Below is a small trained network, with its code and all its weights. Each question gives an input and a class and asks what happens when units are switched off, that is, made to give their printed mean instead of their output.

import numpy as np


def w(rows, s, z=0):
    codes = np.array(rows[::2]) - 128.0
    scale = np.full(codes.shape[1], s)
    scale[-1] = z or s
    return codes * scale


def f(y):
    return y / 2 * (1 + np.tanh(0.7978845608 * (y + 0.044715 * y**3)))


def log_softmax(a):
    a = a - a.max(-1, keepdims=True)
    return a - np.log(np.exp(a).sum(-1, keepdims=True))


def net(x, mask):
    res = np.array(x, float).reshape(1, 5) / 4 @ E
    y = f(res @ A[0][:, :-1].T + A[0][:, -1])
    res = res + np.where(mask, y, B[0][:, -1]) @ B[0][:, :-1]
    return log_softmax(res[-1] @ U[:, :-1].T + U[:, -1])


A, B = {}, {}
E = w([
[146,185,130,71,2,105,110,139,159,49],'x0',
[9,72,164,203,164,212,119,176,189,125],'x1',
[26,205,131,89,92,92,108,53,133,115],'x2',
[208,70,228,223,197,159,37,116,33,71],'x3',
[111,104,59,137,181,182,57,94,162,122],'x4',
],0.0064)
A[0] = w([
[135,104,96,126,163,156,161,217,193,165,97],'neuron 0',
[204,66,234,191,220,151,57,100,44,107,216],'neuron 1',
[56,182,32,61,77,85,197,93,178,221,226],'neuron 2',
[156,120,209,113,140,61,177,178,15,203,252],'neuron 3',
[83,130,191,154,51,151,170,252,183,135,183],'neuron 4',
[177,166,124,112,16,56,98,71,129,78,172],'neuron 5',
[55,97,110,159,166,220,2,85,159,95,255],'neuron 6',
],0.0054,0.003)
B[0] = w([
[130,80,83,112,189,125,141,159,198,135,148],'neuron 0',
[89,142,176,174,171,125,79,30,138,193,255],'neuron 1',
[79,139,178,147,212,162,66,49,123,142,237],'neuron 2',
[49,115,218,152,170,131,92,71,107,111,194],'neuron 3',
[30,109,184,151,132,219,161,139,164,89,172],'neuron 4',
[157,184,254,19,57,125,134,122,78,96,192],'neuron 5',
[88,133,156,191,190,113,77,7,82,177,214],'neuron 6',
],0.0085,0.0082)
U = w([
[137,156,51,167,58,48,156,178,115,128,5],'0',
[165,177,164,22,28,98,149,146,54,1,123],'1',
[98,90,137,149,127,188,194,231,191,41,70],'2',
[209,67,24,129,170,114,141,175,158,178,111],'3',
[90,155,185,177,178,137,75,45,111,192,205],'4',
],0.007,0.0031)

Each question gives the input, the list of numbers given to net, and the class t.
The units are the neurons (one row each of A and B). Each row of codes is followed by its name. A weight is (code - 128) times the scale printed after its matrix; where a second scale follows, it is the last column's (A, B and U).
mask holds one flag per neuron, in row order. A switched-off neuron (its flag False) gives its mean, the last column of its row in B, instead of its output. The means were averaged over made-up inputs and are rounded, as every weight is.
A unit's drop is (log p(t) with every unit on - log p(t) with that unit switched off) / (log p(t) with every unit on - log p(t) with every unit switched off).
The circuit of an input: a set's keep is (log p(t) with only the set's units on - log p(t) with every unit switched off) / (log p(t) with every unit on - log p(t) with every unit switched off). Starting from all 7 units, units are removed one at a time, each time the one whose removal leaves the highest keep (on an exact tie, the one counted first), for as long as the keep stays at least 0.8.
circuit, biggest first: the units of the circuit, biggest drop first
top k neurons: the k neurons with the biggest drops, biggest first
drop when u is switched off: that unit's drop, to one decimal
input [7,-7,8,-6,4], class 1: circuit, biggest first -> [neuron 5]
input [-6,7,-8,-4,-1], class 3: circuit, biggest first -> [neuron 0; neuron 2]
input [4,6,-1,-7,-1], class 2: circuit, biggest first -> [neuron 1; neuron 4]
input [-1,-3,-1,0,-4], class 1: circuit, biggest first -> [neuron 6; neuron 1]
input [0,-1,7,-3,-7], class 1: top 3 neurons -> [neuron 1; neuron 6; neuron 5]
input [2,0,6,-1,-6], class 1: circuit, biggest first -> [neuron 1; neuron 6]
input [-6,8,-7,-6,0], class 2: circuit, biggest first -> [neuron 1; neuron 0]
input [6,2,-6,2,-8], class 2: circuit, biggest first -> [neuron 4; neuron 6]
input [-6,6,-5,-6,-5], class 2: circuit, biggest first -> [neuron 1; neuron 6]
input [0,0,-5,-3,6], class 3: top 2 neurons -> [neuron 1; neuron 3]
input [1,-6,-6,-6,5], class 3: top 2 neurons -> [neuron 1; neuron 6]
input [8,2,-2,-5,-3], class 1: top 3 neurons -> [neuron 5; neuron 1; neuron 6]
input [5,7,0,0,-5], class 2: drop when neuron 4 is switched off -> 0.1
input [7,-7,4,-3,4], class 1: circuit, biggest first -> [neuron 5]
input [-1,4,-8,-4,6], class 3: drop when neuron 1 is switched off -> 0.2
